Here is a tiny trained network, its code and every weight. The questions are about switching its units off for an input and a class, where a switched-off unit gives its printed mean instead of its output.

import numpy as np


def w(rows, s, z=0):
    codes = np.array(rows[::2]) - 128.0
    scale = np.full(codes.shape[1], s)
    scale[-1] = z or s
    return codes * scale


def norm(h):
    return h / np.sqrt((h * h).mean(-1, keepdims=True) + 1e-5)


def f(y):
    return np.maximum(y, 0)


def log_softmax(a):
    a = a - a.max(-1, keepdims=True)
    return a - np.log(np.exp(a).sum(-1, keepdims=True))


def net(x, mask):
    res = np.array(x, float).reshape(1, 4) / 4 @ E
    u = 0
    for l in range(2):
        y = f(norm(res) @ A[l][:, :-1].T + A[l][:, -1])
        res = res + np.where(mask[u : u + 4], y, B[l][:, -1]) @ B[l][:, :-1]
        u += 4
    return log_softmax(norm(res)[-1] @ U[:, :-1].T + U[:, -1])


A, B = {}, {}
E = w([
[164,146,93,203,133,162,243,207],'x0',
[143,53,174,132,144,152,184,122],'x1',
[240,179,110,219,170,155,124,145],'x2',
[5,188,32,105,87,163,47,236],'x3',
],0.0023)
A[0] = w([
[189,33,239,103,135,81,152,4,4],'L0N1',
[92,110,140,100,127,106,110,63,104],'L0N2',
[159,174,121,132,156,121,60,133,48],'L0N3',
[153,152,97,159,112,132,198,142,57],'L0N4',
],0.0029,0.0026)
B[0] = w([
[144,59,252,63,183,104,140,10,253],'L0N1',
[130,137,122,128,114,220,147,183,179],'L0N2',
[153,150,106,146,111,113,109,83,144],'L0N3',
[150,81,135,134,136,130,142,205,159],'L0N4',
],0.0037,0.0028)
A[1] = w([
[137,175,97,147,144,125,67,118,85],'L1N1',
[15,127,125,79,102,132,104,145,48],'L1N2',
[157,121,124,167,138,124,182,181,2],'L1N3',
[2,120,117,77,103,123,102,148,48],'L1N4',
],0.0065,0.0027)
B[1] = w([
[171,85,179,65,10,71,57,150,168],'L1N1',
[19,201,46,118,181,123,151,57,241],'L1N2',
[77,100,103,182,146,194,149,235,172],'L1N3',
[3,206,2,94,190,117,158,29,254],'L1N4',
],0.0048,0.0047)
U = w([
[198,163,117,121,21,94,23,173,6],'0',
[175,83,209,105,171,114,159,30,206],'1',
[19,189,31,99,141,120,122,76,180],'2',
[150,122,99,214,138,182,178,254,86],'3',
],0.0095,0.0018)

Each question gives the input, the list of numbers given to net, and the class t.
The units are the neurons (one row each of A and B). Each row of codes is followed by its name. A weight is (code - 128) times the scale printed after its matrix; where a second scale follows, it is the last column's (A, B and U).
mask holds one flag per neuron, layer by layer. A switched-off neuron (its flag False) gives its mean, the last column of its row in B, instead of its output. The means were averaged over made-up inputs and are rounded, as every weight is.
A unit's drop is (log p(t) with every unit on - log p(t) with that unit switched off) / (log p(t) with every unit on - log p(t) with every unit switched off).
The circuit of an input: a set's keep is (log p(t) with only the set's units on - log p(t) with every unit switched off) / (log p(t) with every unit on - log p(t) with every unit switched off). Starting from all 8 units, units are removed one at a time, each time the one whose removal leaves the highest keep (on an exact tie, the one counted first), for as long as the keep stays at least 0.8.
circuit, biggest first: the units of the circuit, biggest drop first
unit that matters most: the unit with the biggest drop
top k neurons: the k neurons with the biggest drops, biggest first
k most important neurons of layer l: the k neurons of layer l with the biggest drops, biggest first
drop when u is switched off: that unit's drop, to one decimal
input [-3,3,-7,-4], class 1: circuit, biggest first : L0N1; L1N4
input [8,-8,-6,-4], class 3: top neuron : L1N4
input [3,5,-4,-1], class 1: top 2 neurons : L1N4; L1N2
input [4,-4,3,4], class 0: circuit, biggest first : L1N1; L1N4
input [5,7,-2,-2], class 3: circuit, biggest first : L1N3; L1N4
input [1,-7,-1,-3], class 0: circuit, biggest first : L0N1; L1N4; L1N2
input [-6,-5,6,-3], class 0: circuit, biggest first : L1N1; L1N4
input [-6,7,-4,-1], class 1: top 2 neurons : L0N1; L1N4
input [0,-2,6,-2], class 0: 2 most important neurons of layer 1 : L1N1; L1N4
input [-1,-4,4,-3], class 1: top 2 neurons : L1N3; L0N2
input [2,-8,2,-6], class 1: top 2 neurons : L1N4; L1N2
input [-6,-8,0,-7], class 1: drop when L1N4 is switched off : 0.1
input [7,1,-2,4], class 3: drop when L1N3 is switched off : 0.3
input [-2,4,7,4], class 0: unit that matters most : L1N1
input [-5,-3,6,5], class 0: drop when L1N1 is switched off : 0.5
